Each row has a name. After each piece below comes the name of the row it's from, unless a question asks for something else. Each question is about the rows just above it. Places in a row count from 0.

[ 39   4  30 -59  41 -46  17  54  43 -18]  Q599
[  28 -108   17   69  -37  -15   18  -20   19   14]  Q484
[-83 -47  17  49 -45  78 -31  38   8  19]  Q423
[  28 -108   17  -46  -37  -15   18  -97   37   79]  Q593
[39] is at row and place => Q599, 0
Row and place of [78] in the named rows: => Q423, 5
Where in the named rows is [-47]? => Q423, 1
Where in the named rows is [-83]? => Q423, 0

[  7  96 -10  10 -30  -5 -14   0 -38 -17  55] : Q204
[   4 -101  -10  -12    0   -7   21   18  -44   -5  -56] : Q246
[-12  27   6  12  -1  -7  19  12 -72  -4  -2] : Q160
[ -6 -49 -34  26   7 -18  22   6 -36   2 -12] : Q467
[  8 -61 -20 -13  56   0   3  -9 -15 -11  -2] : Q497
[  0   9   6 -31 -19   9 -39 -21  33   9  16] : Q21
Row and place of [55] in the named rows: => Q204, 10
Where in the named rows is [-11]? => Q497, 9
Row and place of [-21] in the named rows: => Q21, 7
[2] is at row and place => Q467, 9
[10] is at row and place => Q204, 3
Where in the named rows is [-34]? => Q467, 2
Row and place of [8] in the named rows: => Q497, 0

[-78  21  49  94  36 -33 -81 -74  17  44  87  32 -30 -72 -66  13]  Q365
[  3  67  93  18 -16 -93 -66   5  63  91  18 -13 -86 -64   4  57]  Q236
[-71 -83 -28  28  86  47 -14 -64 -74 -25  21  75  40 -13 -52 -60]  Q801
[ 20  85  53  -5 -58 -77 -14  14  74  45  -3 -47 -64 -13   7  60]  Q355
[  3 -53 -78  94   6  72  52   5 -43 -66  -8   1  58  40   4 -31]  Q105
[ 61  21 -31 -69 -22 -16  53  47  17 -25 -53 -13 -19  38  32  13]  Q383
[-23  21  69  57 -12 -38 -67 -15  17  56  43 -13 -30 -52  -5  13]  Q748
[ 93  44 -28 -76 -78 -33  35  87  41 -25 -68 -70 -30  28  76  33]  Q964
[ 28  -7 -90 -72 -12  56  93  27 -20 -85 -69 -13  50  86  25   0]  Q710
Row and place of [-19] in the named rows: => Q383, 12
[-68] is at row and place => Q964, 10

[   8    0    6   17    7   40   -4  -13   -2   -5    8  -26   15  -21
  -12 -106   16   -2  -17] -> Q67
[-56 -32  36 -67  18  -1 -16  15   0  21 -33  20  12 -11   0  76  37   2
  -1] -> Q526
[ 22 -31 -14  16 -17 -21 -22 -28  -3  12  62 -22 -25  33  16  -8 -56   7
 -15] -> Q248
[-20 -35   9  16  16  -4  13   9   4  14  17  18  -7   0 -44  50  13  11
   1] -> Q118
[-19  28  -4 -10  -1   9  -7   4  -8 -10  43 -32  -7  -3  -2  15  -2  14
  20] -> Q675
Where in the named rows is [-13]? => Q67, 7
[-25] is at row and place => Q248, 12
Row and place of [-106] in the named rows: => Q67, 15
Where in the named rows is [11]? => Q118, 17
Where in the named rows is [-67]? => Q526, 3
Where in the named rows is [-20]? => Q118, 0
Where in the named rows is [-33]? => Q526, 10

[-41  50  -7  77  -2  44  67] : Q418
[-18 -40  91  17 106 -34  -2] : Q10
[ 51 -27  12  -7 111  95  18] : Q243
[ 23 -69  43 -47 -36  71  -5] : Q123
[ -6  48  30 -63  74  51 -38] : Q955
[-37 -50   5  51 -67  33  67] : Q504
[-32 -31  29  32 -22 -27   3] : Q929
[74 -5 49 38 87 13 -1] : Q470
[ 43  -3  10   2  37 -81 -76] : Q245
[ 23  18 -16  47  40  -3  45] : Q109
Row and place of [-41] in the named rows: => Q418, 0
Row and place of [91] in the named rows: => Q10, 2

[ -1 -12  29 -58  43  34 -31  12  33 -10  33  18   9 -12 -18 -45  13   1
  47   2 -46   1 -12  46  11  50 -25  11] = Q548
[ -44  -21   37  -34   11   -1  -19  -23   33  100  -53   52    3   36
    0  -26  -85  -27 -112   86  -19   -9   19  -38    1  -29  -61   -4] = Q806
[ -43  -21   37  -34   11   -1  -19  -23   33  100  -53   52    2   36
    0  -26  -85  -27 -112   86  -19  -10   19  -38    1  -29  -61   -4] = Q646
[-44] is at row and place => Q806, 0
[-43] is at row and place => Q646, 0
Where in the named rows is [-45]? => Q548, 15

